Below is a small trained network, with its code and all its weights. Each question gives an input and a target symbol and asks what happens when units are switched off, that is, made to give their printed mean instead of their output.

import numpy as np


def w(rows, s, z=0):
    codes = np.array(rows[::2]) - 128.0
    scale = np.full(codes.shape[1], s)
    scale[-1] = z or s
    return codes * scale


def f(y):
    return y / 2 * (1 + np.tanh(0.7978845608 * (y + 0.044715 * y**3)))


def softmax(a):
    e = np.exp(a - a.max(-1, keepdims=True))
    return e / e.sum(-1, keepdims=True)


def log_softmax(a):
    a = a - a.max(-1, keepdims=True)
    return a - np.log(np.exp(a).sum(-1, keepdims=True))


def net(x, mask):
    ids = ['βδεηθλξτφψ'.index(c) for c in x.split()]
    T = len(ids)
    res = E[ids] + P[:T]
    q, k, v = (res @ M[0].T for M in (Q, K, V))
    z = softmax(np.where(np.tri(T) > 0, q @ k.T / 3**0.5, -1e9)) @ v
    res = res + np.where(mask[0], z, O[0][:, -1]) @ O[0][:, :-1]
    y = f(res @ A[0][:, :-1].T + A[0][:, -1])
    res = res + np.where(mask[1:25], y, B[0][:, -1]) @ B[0][:, :-1]
    return log_softmax(res[-1] @ U[:, :-1].T + U[:, -1])


Q, K, V, O, A, B = {}, {}, {}, {}, {}, {}
E = w([
[22,87,225],'β',
[103,137,88],'δ',
[164,180,64],'ε',
[165,181,63],'η',
[78,130,120],'θ',
[200,3,86],'λ',
[69,73,102],'ξ',
[200,229,235],'τ',
[78,88,84],'φ',
[60,90,83],'ψ',
],0.012)
P = w([
[254,149,205],'0',
[229,137,168],'1',
[207,133,147],'2',
[191,127,140],'3',
[174,130,131],'4',
[157,128,122],'5',
[145,127,113],'6',
[126,130,106],'7',
[113,135,94],'8',
[97,139,83],'9',
[80,141,67],'10',
[68,141,58],'11',
[54,144,39],'12',
[43,142,38],'13',
],0.007)
Q[0] = w([
[173,35,250],'head 1',
[248,162,167],'head 1',
[53,254,173],'head 1',
],0.0083)
K[0] = w([
[214,27,254],'head 1',
[226,209,132],'head 1',
[94,201,228],'head 1',
],0.0085)
V[0] = w([
[254,158,105],'head 1',
[187,77,223],'head 1',
[108,74,220],'head 1',
],0.0066)
O[0] = w([
[50,255,96,249],'head 1',
[79,85,47,216],'head 1',
[131,31,85,131],'head 1',
],0.0077,0.0013)
A[0] = w([
[254,142,158,48],'neuron 1',
[108,127,126,75],'neuron 2',
[125,114,116,77],'neuron 3',
[121,124,114,85],'neuron 4',
[176,179,173,165],'neuron 5',
[153,111,145,147],'neuron 6',
[126,123,122,118],'neuron 7',
[85,131,146,38],'neuron 8',
[131,121,103,89],'neuron 9',
[94,163,134,89],'neuron 10',
[119,123,117,98],'neuron 11',
[134,121,132,133],'neuron 12',
[219,96,177,106],'neuron 13',
[124,146,140,140],'neuron 14',
[126,124,134,104],'neuron 15',
[104,114,106,76],'neuron 16',
[130,134,128,98],'neuron 17',
[129,114,119,78],'neuron 18',
[138,91,163,2],'neuron 19',
[185,165,102,62],'neuron 20',
[102,158,206,78],'neuron 21',
[78,144,89,91],'neuron 22',
[166,157,111,85],'neuron 23',
[120,126,125,84],'neuron 24',
],0.024,0.0074)
B[0] = w([
[52,196,234,152],'neuron 1',
[186,135,85,110],'neuron 2',
[157,173,113,119],'neuron 3',
[191,150,112,116],'neuron 4',
[199,135,4,253],'neuron 5',
[89,74,156,131],'neuron 6',
[143,134,128,128],'neuron 7',
[213,122,72,117],'neuron 8',
[219,167,113,130],'neuron 9',
[67,186,142,165],'neuron 10',
[165,145,117,123],'neuron 11',
[116,120,134,128],'neuron 12',
[148,59,213,124],'neuron 13',
[79,168,133,152],'neuron 14',
[131,130,112,111],'neuron 15',
[202,178,105,142],'neuron 16',
[137,154,108,111],'neuron 17',
[148,169,113,115],'neuron 18',
[209,253,25,130],'neuron 19',
[108,45,220,198],'neuron 20',
[151,41,218,158],'neuron 21',
[187,169,157,182],'neuron 22',
[182,57,150,175],'neuron 23',
[176,131,91,107],'neuron 24',
],0.025,0.0048)
U = w([
[147,73,254,222],'β',
[142,77,59,178],'δ',
[163,151,76,16],'ε',
[201,216,135,4],'η',
[27,112,115,90],'θ',
[103,187,188,243],'λ',
[88,150,145,109],'ξ',
[123,197,196,160],'τ',
[86,159,154,142],'φ',
[49,118,127,89],'ψ',
],0.0089,0.0015)

Each question gives the input, a string of symbols that net reads in full, and the target symbol t.
The units are the heads (3 rows each of Q, K, V and O) and the neurons (one row each of A and B). Each row of codes is followed by its name. A weight is (code - 128) times the scale printed after its matrix; where a second scale follows, it is the last column's (O, A, B and U).
mask holds one flag per unit, heads first, then neurons. A switched-off unit (its flag False) gives its mean, the last column of its rows in O or B, instead of its output. The means were averaged over made-up inputs and are rounded, as every weight is.
A unit's drop is (log p(t) with every unit on - log p(t) with that unit switched off) / (log p(t) with every unit on - log p(t) with every unit switched off).
The circuit of an input: a set's keep is (log p(t) with only the set's units on - log p(t) with every unit switched off) / (log p(t) with every unit on - log p(t) with every unit switched off). Starting from the 12 units with the biggest drops (on a tie, the unit counted first), units are removed one at a time, each time the one whose removal leaves the highest keep (on an exact tie, the one counted first), for as long as the keep stays at least 0.8.
circuit, biggest first: the units of the circuit, biggest drop first
top k neurons: the k neurons with the biggest drops, biggest first
drop when u is switched off: that unit's drop, to one decimal
input β θ ε β τ φ τ, target δ: circuit, biggest first => [neuron 5]
input β δ δ λ φ δ λ θ β τ λ λ β, target ε: circuit, biggest first => [head 1; neuron 19; neuron 8]
input β β θ β β θ δ λ τ λ β, target η: circuit, biggest first => [head 1; neuron 19; neuron 16]
input φ ψ θ β θ, target θ: top 2 neurons => [neuron 5; neuron 22]
input λ τ λ ε λ δ, target τ: circuit, biggest first => [neuron 5; head 1; neuron 22]
input δ λ ψ λ φ ψ β λ τ β β λ, target η: top 2 neurons => [neuron 9; neuron 16]
input δ λ ψ τ φ ψ ε ψ δ τ, target δ: top 2 neurons => [neuron 5; neuron 21]
input λ λ φ, target η: circuit, biggest first => [head 1; neuron 22; neuron 20]
input ε τ τ δ, target τ: circuit, biggest first => [head 1; neuron 5; neuron 22]
input τ δ η ε τ λ δ δ λ φ τ δ ε β, target β: top 2 neurons => [neuron 5; neuron 21]
input λ ψ τ φ β δ φ φ δ φ β, target δ: top 2 neurons => [neuron 19; neuron 8]
input ε δ ε λ η δ λ τ η θ, target τ: top 3 neurons => [neuron 22; neuron 5; neuron 10]
input δ δ ε θ τ, target β: top 3 neurons => [neuron 21; neuron 1; neuron 20]
input λ θ λ δ ξ τ λ, target ε: top neuron => [neuron 20]
input λ δ λ λ λ ε ξ λ φ, target η: top 2 neurons => [neuron 22; neuron 20]
input δ λ δ δ λ λ ψ, target η: top 3 neurons => [neuron 22; neuron 20; neuron 16]
input β ξ β δ δ η θ δ τ, target β: top 4 neurons => [neuron 21; neuron 1; neuron 13; neuron 20]
input ε ψ η φ ξ η δ η η θ β, target β: top 2 neurons => [neuron 21; neuron 5]
input β λ ε, target β: top 2 neurons => [neuron 20; neuron 23]
input φ φ λ λ ξ, target η: top 3 neurons => [neuron 22; neuron 20; neuron 16]
input θ β β η λ δ λ φ β, target ε: drop when neuron 19 is switched off => 0.5
input ψ δ ψ θ ε θ η λ, target β: drop when neuron 5 is switched off => 1.1
input ψ τ λ θ λ ε, target β: drop when neuron 23 is switched off => 0.5
input ε ψ β β φ η, target β: drop when neuron 20 is switched off => 2.2
